Here is a tiny trained network, its code and every weight. The questions are about switching its units off for an input and a class, where a switched-off unit gives its printed mean instead of its output.

import numpy as np


def w(rows, s, z=0):
    codes = np.array(rows[::2]) - 128.0
    scale = np.full(codes.shape[1], s)
    scale[-1] = z or s
    return codes * scale


def norm(h):
    return h / np.sqrt((h * h).mean(-1, keepdims=True) + 1e-5)


def f(y):
    return y / 2 * (1 + np.tanh(0.7978845608 * (y + 0.044715 * y**3)))


def log_softmax(a):
    a = a - a.max(-1, keepdims=True)
    return a - np.log(np.exp(a).sum(-1, keepdims=True))


def net(x, mask):
    res = np.array(x, float).reshape(1, 7) / 4 @ E
    u = 0
    for l in range(2):
        y = f(norm(res) @ A[l][:, :-1].T + A[l][:, -1])
        res = res + np.where(mask[u : u + 12], y, B[l][:, -1]) @ B[l][:, :-1]
        u += 12
    return log_softmax(norm(res)[-1] @ U[:, :-1].T + U[:, -1])


A, B = {}, {}
E = w([
[167,189,29,104,96,193,159,150,187],'x0',
[226,33,168,93,112,174,105,144,159],'x1',
[133,132,131,134,121,124,129,128,128],'x2',
[113,191,196,97,173,142,92,255,130],'x3',
[131,128,127,130,127,125,126,128,129],'x4',
[128,127,123,125,136,128,118,126,128],'x5',
[128,127,129,130,129,131,131,128,125],'x6',
],0.0093)
A[0] = w([
[67,194,184,90,155,122,124,204,149,91],'L0N1',
[227,20,145,107,108,160,128,83,177,96],'L0N2',
[147,104,121,150,138,130,126,136,132,114],'L0N3',
[189,112,88,114,116,176,141,149,133,2],'L0N4',
[171,173,1,102,86,211,166,109,167,61],'L0N5',
[114,215,49,140,120,179,149,115,174,27],'L0N6',
[164,185,55,139,133,187,143,216,159,40],'L0N7',
[80,135,71,158,103,104,163,21,110,149],'L0N8',
[55,150,144,124,137,79,159,87,62,80],'L0N9',
[217,85,198,103,127,205,78,195,137,38],'L0N10',
[171,119,96,115,118,181,125,146,139,14],'L0N11',
[161,197,73,112,126,197,137,194,175,49],'L0N12',
],0.0084,0.006)
B[0] = w([
[158,137,108,203,161,204,105,137,110,228],'L0N1',
[105,172,92,164,76,251,68,107,64,246],'L0N2',
[112,109,137,127,95,145,145,149,126,128],'L0N3',
[161,142,131,112,93,162,102,130,201,145],'L0N4',
[186,93,62,237,179,123,141,253,158,254],'L0N5',
[110,108,85,107,138,87,164,118,20,198],'L0N6',
[61,153,196,54,89,125,106,53,129,204],'L0N7',
[140,86,185,50,133,53,130,114,183,239],'L0N8',
[189,149,116,142,108,165,100,113,197,180],'L0N9',
[82,64,182,101,179,2,234,175,159,212],'L0N10',
[142,147,156,131,127,151,96,120,194,138],'L0N11',
[69,160,193,64,102,147,125,53,142,211],'L0N12',
],0.0085,0.0076)
A[1] = w([
[85,128,129,122,131,55,129,110,51,99],'L1N1',
[149,126,115,103,111,74,146,104,194,132],'L1N2',
[152,119,54,140,130,64,162,152,122,4],'L1N3',
[35,159,123,101,63,177,93,75,1,75],'L1N4',
[124,141,196,69,117,101,133,65,191,28],'L1N5',
[101,104,151,133,118,178,116,96,60,61],'L1N6',
[113,112,120,141,140,79,163,167,133,86],'L1N7',
[90,226,123,181,165,185,66,146,89,122],'L1N8',
[132,115,107,208,111,216,130,152,81,70],'L1N9',
[87,183,167,58,150,140,103,126,72,66],'L1N10',
[132,74,153,162,102,139,119,120,83,71],'L1N11',
[85,128,147,223,159,163,125,168,148,63],'L1N12',
],0.0094,0.0043)
B[1] = w([
[173,116,124,129,79,174,119,176,197,154],'L1N1',
[71,139,128,127,183,78,77,125,129,175],'L1N2',
[37,122,45,67,133,112,219,172,108,160],'L1N3',
[88,117,149,34,155,167,225,3,36,218],'L1N4',
[188,154,133,99,64,147,26,105,196,174],'L1N5',
[128,117,79,125,138,125,126,95,68,161],'L1N6',
[121,95,116,131,157,109,145,150,91,152],'L1N7',
[175,180,113,211,117,84,159,74,86,254],'L1N8',
[191,91,123,128,94,123,9,120,176,203],'L1N9',
[115,204,120,144,44,171,218,120,176,178],'L1N10',
[127,146,78,89,178,151,152,112,82,154],'L1N11',
[155,107,52,169,108,67,95,153,96,179],'L1N12',
],0.008,0.007)
U = w([
[138,116,166,90,125,57,26,44,199,163],'0',
[188,179,121,255,147,93,74,132,72,170],'1',
[131,59,130,68,121,199,104,28,12,5],'2',
[103,40,203,129,194,90,142,235,79,61],'3',
[70,103,31,85,160,48,197,180,150,210],'4',
[85,238,120,116,103,175,220,54,81,118],'5',
[200,95,47,166,61,227,78,166,170,133],'6',
[92,157,212,20,90,192,126,190,225,145],'7',
],0.016,0.0011)

Each question gives the input, the list of numbers given to net, and the class t.
The units are the neurons (one row each of A and B). Each row of codes is followed by its name. A weight is (code - 128) times the scale printed after its matrix; where a second scale follows, it is the last column's (A, B and U).
mask holds one flag per neuron, layer by layer. A switched-off neuron (its flag False) gives its mean, the last column of its row in B, instead of its output. The means were averaged over made-up inputs and are rounded, as every weight is.
A unit's drop is (log p(t) with every unit on - log p(t) with that unit switched off) / (log p(t) with every unit on - log p(t) with every unit switched off).
The circuit of an input: a set's keep is (log p(t) with only the set's units on - log p(t) with every unit switched off) / (log p(t) with every unit on - log p(t) with every unit switched off). Starting from the 12 units with the biggest drops (on a tie, the unit counted first), units are removed one at a time, each time the one whose removal leaves the highest keep (on an exact tie, the one counted first), for as long as the keep stays at least 0.8.
circuit, biggest first: the units of the circuit, biggest drop first
unit that matters most: the unit with the biggest drop
top k neurons: the k neurons with the biggest drops, biggest first
top k neurons in layer l: the k neurons of layer l with the biggest drops, biggest first
drop when u is switched off: that unit's drop, to one decimal
input [-6,0,8,-7,7,2,-5], class 0: circuit, biggest first	L0N8
input [-1,0,-7,5,-5,3,-2], class 1: top 2 neurons	L0N1, L0N8
input [5,0,-3,5,-4,0,3], class 5: top 3 neurons in layer 0	L0N8, L0N1, L0N7
input [-7,-8,-2,0,-5,-4,-7], class 0: top 4 neurons in layer 0	L0N5, L0N2, L0N8, L0N9
input [7,-8,-3,0,-5,-1,3], class 4: top 3 neurons	L0N5, L0N2, L0N8
input [2,-2,8,0,-7,-7,2], class 4: top 3 neurons in layer 0	L0N5, L0N2, L0N6
input [4,-4,-8,0,-1,0,8], class 4: top 3 neurons	L0N5, L0N2, L0N8
input [2,1,-2,-3,-2,6,-1], class 6: top 2 neurons	L0N2, L0N5
input [0,-8,0,3,3,3,-2], class 1: top 3 neurons	L0N1, L0N12, L0N7
input [4,1,5,4,-5,4,3], class 7: top 2 neurons	L0N2, L0N10
input [-8,0,-1,4,3,7,8], class 1: top 2 neurons in layer 0	L0N8, L0N10
input [-8,-1,-7,-1,-4,-3,-5], class 0: top 2 neurons	L0N2, L0N5
input [5,0,4,4,6,-1,6], class 5: top 3 neurons in layer 0	L0N7, L0N8, L0N12
input [7,-7,-7,0,0,7,1], class 4: unit that matters most	L0N5
input [0,-8,-4,-5,3,7,2], class 0: top 2 neurons	L0N8, L0N5
input [1,4,-7,3,5,0,2], class 7: top 2 neurons	L0N10, L0N5
input [3,1,-6,-7,7,-8,6], class 6: top 2 neurons	L0N2, L0N10
input [-1,4,-5,3,0,-8,-8], class 3: drop when L0N10 is switched off	7.1
input [-7,-2,-8,4,-6,0,8], class 1: drop when L0N5 is switched off	0.0
input [7,-2,4,7,-1,2,7], class 5: drop when L0N7 is switched off	0.1
input [-2,8,8,2,7,-2,0], class 3: top neuron in layer 0	L0N10
input [7,4,-5,1,5,-7,0], class 7: drop when L0N12 is switched off	0.8
